Below is a small trained network, with its code and all its weights. Each question gives an input and a target symbol and asks what happens when units are switched off, that is, made to give their printed mean instead of their output.

import numpy as np


def w(rows, s, z=0):
    codes = np.array(rows[::2]) - 128.0
    scale = np.full(codes.shape[1], s)
    scale[-1] = z or s
    return codes * scale


def norm(h):
    return h / np.sqrt((h * h).mean(-1, keepdims=True) + 1e-5)


def f(y):
    return np.maximum(y, 0)


def softmax(a):
    e = np.exp(a - a.max(-1, keepdims=True))
    return e / e.sum(-1, keepdims=True)


def log_softmax(a):
    a = a - a.max(-1, keepdims=True)
    return a - np.log(np.exp(a).sum(-1, keepdims=True))


def net(x, mask):
    ids = ['αγεηλμξσψω'.index(c) for c in x.split()]
    T = len(ids)
    res = E[ids] + P[:T]
    r = norm(res)
    for j in range(3):
        rows = slice(2 * j, 2 * j + 2)
        q, k, v = (r @ M[0][rows].T for M in (Q, K, V))
        z = softmax(np.where(np.tri(T) > 0, q @ k.T / 2**0.5, -1e9)) @ v
        o = O[0][rows]
        res = res + np.where(mask[j], z, o[:, -1]) @ o[:, :-1]
    y = f(norm(res) @ A[0][:, :-1].T + A[0][:, -1])
    res = res + np.where(mask[3:15], y, B[0][:, -1]) @ B[0][:, :-1]
    return log_softmax(norm(res)[-1] @ U[:, :-1].T + U[:, -1])


Q, K, V, O, A, B = {}, {}, {}, {}, {}, {}
E = w([
[162,120,174,154,217],'α',
[105,107,181,137,253],'γ',
[100,162,117,199,148],'ε',
[103,182,161,157,127],'η',
[130,141,123,43,152],'λ',
[70,104,162,139,126],'μ',
[98,123,164,177,125],'ξ',
[130,183,193,150,159],'σ',
[29,99,107,209,181],'ψ',
[115,110,158,173,115],'ω',
],0.018)
P = w([
[195,88,103,100,85],'0',
[35,51,135,100,228],'1',
[65,132,117,107,205],'2',
[113,195,128,166,183],'3',
[112,214,148,130,158],'4',
[124,239,142,145,158],'5',
[131,253,145,143,159],'6',
],0.012)
Q[0] = w([
[77,106,228,205,91],'H0',
[215,153,200,190,66],'H0',
[121,189,227,218,136],'H1',
[143,137,154,119,80],'H1',
[128,117,75,142,75],'H2',
[26,224,248,139,209],'H2',
],0.012)
K[0] = w([
[97,153,164,174,79],'H0',
[55,247,189,158,140],'H0',
[194,87,80,131,44],'H1',
[110,86,55,118,194],'H1',
[47,164,125,117,172],'H2',
[209,69,100,140,81],'H2',
],0.013)
V[0] = w([
[169,97,76,97,80],'H0',
[58,176,81,62,160],'H0',
[156,248,115,167,121],'H1',
[56,77,113,173,210],'H1',
[82,135,125,23,143],'H2',
[69,32,152,152,55],'H2',
],0.013)
O[0] = w([
[182,150,193,90,83,51],'H0',
[120,159,61,99,59,140],'H0',
[90,155,78,67,102,2],'H1',
[148,174,146,197,245,152],'H1',
[223,107,33,203,135,82],'H2',
[159,246,178,174,92,114],'H2',
],0.011,0.0048)
A[0] = w([
[83,140,172,163,176,105],'N0',
[82,151,112,158,100,161],'N1',
[102,197,90,243,117,198],'N2',
[99,157,165,90,107,83],'N3',
[172,93,35,187,175,103],'N4',
[140,111,178,170,168,30],'N5',
[98,51,94,120,103,169],'N6',
[236,103,68,162,6,187],'N7',
[199,195,102,105,212,254],'N8',
[175,48,151,136,51,111],'N9',
[128,80,86,44,95,123],'N10',
[77,49,51,179,84,140],'N11',
],0.013,0.0035)
B[0] = w([
[112,96,173,86,133,242],'N0',
[124,134,169,134,169,161],'N1',
[117,79,170,154,164,219],'N2',
[122,124,75,122,156,173],'N3',
[161,171,89,7,145,252],'N4',
[77,146,130,155,90,181],'N5',
[162,131,165,170,158,189],'N6',
[151,100,171,64,140,236],'N7',
[74,114,113,196,87,253],'N8',
[166,102,164,171,198,171],'N9',
[84,65,101,215,46,175],'N10',
[201,75,141,129,159,215],'N11',
],0.013,0.0082)
U = w([
[118,70,185,103,167,223],'α',
[107,171,56,135,206,172],'γ',
[97,196,121,2,159,94],'ε',
[100,148,83,103,80,136],'η',
[210,136,89,96,145,182],'λ',
[171,179,133,178,115,103],'μ',
[138,188,160,94,132,39],'ξ',
[97,92,90,135,113,2],'σ',
[130,151,105,158,154,45],'ψ',
[149,173,177,87,139,28],'ω',
],0.0091,0.0047)

Each question gives the input, a string of symbols that net reads in full, and the target symbol t.
The units are the heads (2 rows each of Q, K, V and O) and the neurons (one row each of A and B). Each row of codes is followed by its name. A weight is (code - 128) times the scale printed after its matrix; where a second scale follows, it is the last column's (O, A, B and U).
mask holds one flag per unit, heads first, then neurons. A switched-off unit (its flag False) gives its mean, the last column of its rows in O or B, instead of its output. The means were averaged over made-up inputs and are rounded, as every weight is.
A unit's drop is (log p(t) with every unit on - log p(t) with that unit switched off) / (log p(t) with every unit on - log p(t) with every unit switched off).
The circuit of an input: a set's keep is (log p(t) with only the set's units on - log p(t) with every unit switched off) / (log p(t) with every unit on - log p(t) with every unit switched off). Starting from the 12 units with the biggest drops (on a tie, the unit counted first), units are removed one at a time, each time the one whose removal leaves the highest keep (on an exact tie, the one counted first), for as long as the keep stays at least 0.8.
circuit, biggest first: the units of the circuit, biggest drop first
unit that matters most: the unit with the biggest drop
top k neurons: the k neurons with the biggest drops, biggest first
which heads matter: for each layer, one digit per head in row order, 1 if its drop is at least 0.15 and else 0, layers parted by /
drop of u: that unit's drop, to one decimal
input λ ω λ ξ γ ω, target λ: unit that matters most	H2
input η α α λ λ λ η, target η: which heads matter	010
input λ λ η ε ε η η, target λ: circuit, biggest first	[H2, N4]
input λ λ γ ω σ λ μ, target λ: which heads matter	001
input λ ε λ ξ λ μ σ, target λ: which heads matter	011
input λ λ λ, target λ: which heads matter	101
input γ ω λ ε λ η γ, target γ: top 2 neurons	[N7, N8]
input λ ε λ, target γ: which heads matter	011
input ε ω ξ σ, target ε: which heads matter	011
input λ σ α μ λ λ λ, target λ: which heads matter	001
input γ α γ ε ω λ, target γ: top 2 neurons	[N8, N7]
input γ λ α λ ε α, target γ: drop of H0	0.2
input λ λ ξ γ ω, target λ: drop of H2	0.6
input γ α λ α η ξ, target γ: circuit, biggest first	[H0]
input λ λ μ ψ, target λ: drop of N10	0.0
input η λ λ λ ε α, target η: drop of H1	0.6
